Below is a small trained network, with its code and all its weights. Each question gives an input and a class and asks what happens when units are switched off, that is, made to give their printed mean instead of their output.

import numpy as np


def w(rows, s, z=0):
    codes = np.array(rows[::2]) - 128.0
    scale = np.full(codes.shape[1], s)
    scale[-1] = z or s
    return codes * scale


def f(y):
    return np.maximum(y, 0)


def log_softmax(a):
    a = a - a.max(-1, keepdims=True)
    return a - np.log(np.exp(a).sum(-1, keepdims=True))


def net(x, mask):
    res = np.array(x, float).reshape(1, 3) / 4 @ E
    y = f(res @ A[0][:, :-1].T + A[0][:, -1])
    res = res + np.where(mask, y, B[0][:, -1]) @ B[0][:, :-1]
    return log_softmax(res[-1] @ U[:, :-1].T + U[:, -1])


A, B = {}, {}
E = w([
[57,138,46,81,211,192,177],'x0',
[141,89,141,64,91,7,205],'x1',
[186,109,91,155,140,147,150],'x2',
],0.013)
A[0] = w([
[81,135,142,149,158,144,47,125],'neuron 0',
[181,98,234,144,101,64,157,179],'neuron 1',
[198,89,193,142,81,124,181,175],'neuron 2',
[148,85,97,61,67,102,154,146],'neuron 3',
[96,94,85,65,102,85,236,106],'neuron 4',
[108,94,117,118,93,56,231,139],'neuron 5',
[80,111,102,61,217,91,203,116],'neuron 6',
[51,150,36,155,202,188,152,184],'neuron 7',
[112,141,195,254,96,123,82,255],'neuron 8',
],0.0095,0.0044)
B[0] = w([
[122,141,109,98,164,158,126,182],'neuron 0',
[165,74,215,136,106,71,89,243],'neuron 1',
[129,126,173,157,105,78,64,211],'neuron 2',
[85,103,172,114,109,89,140,195],'neuron 3',
[128,99,56,155,181,48,206,216],'neuron 4',
[99,52,171,111,105,89,189,223],'neuron 5',
[132,104,71,101,168,138,200,208],'neuron 6',
[98,76,119,128,97,243,124,248],'neuron 7',
[255,183,99,205,232,144,81,227],'neuron 8',
],0.0091,0.014)
U = w([
[254,229,114,162,191,133,77,217],'0',
[127,40,191,120,70,44,75,83],'1',
[41,127,93,106,112,239,125,200],'2',
[87,86,69,98,140,103,237,4],'3',
],0.0073,0.0031)

Each question gives the input, the list of numbers given to net, and the class t.
The units are the neurons (one row each of A and B). Each row of codes is followed by its name. A weight is (code - 128) times the scale printed after its matrix; where a second scale follows, it is the last column's (A, B and U).
mask holds one flag per neuron, in row order. A switched-off neuron (its flag False) gives its mean, the last column of its row in B, instead of its output. The means were averaged over made-up inputs and are rounded, as every weight is.
A unit's drop is (log p(t) with every unit on - log p(t) with that unit switched off) / (log p(t) with every unit on - log p(t) with every unit switched off).
The circuit of an input: a set's keep is (log p(t) with only the set's units on - log p(t) with every unit switched off) / (log p(t) with every unit on - log p(t) with every unit switched off). Starting from all 9 units, units are removed one at a time, each time the one whose removal leaves the highest keep (on an exact tie, the one counted first), for as long as the keep stays at least 0.8.
circuit, biggest first: the units of the circuit, biggest drop first
k most important neurons: the k neurons with the biggest drops, biggest first
drop when u is switched off: that unit's drop, to one decimal
input [1,-6,7], class 2: circuit, biggest first -> (neuron 7)
input [1,0,-2], class 2: circuit, biggest first -> (neuron 1; neuron 4)
input [4,0,8], class 2: 2 most important neurons -> (neuron 7; neuron 5)
input [6,0,-1], class 2: 4 most important neurons -> (neuron 7; neuron 5; neuron 1; neuron 3)
input [-7,0,8], class 0: 2 most important neurons -> (neuron 8; neuron 5)
input [8,0,2], class 2: 2 most important neurons -> (neuron 7; neuron 5)
input [0,-1,1], class 0: 3 most important neurons -> (neuron 5; neuron 7; neuron 3)
input [-6,0,-7], class 0: 2 most important neurons -> (neuron 8; neuron 5)
input [3,0,6], class 2: drop when neuron 5 is switched off -> 0.2
input [2,-2,-1], class 2: drop when neuron 8 is switched off -> 0.1
input [6,-2,8], class 2: drop when neuron 7 is switched off -> 0.2
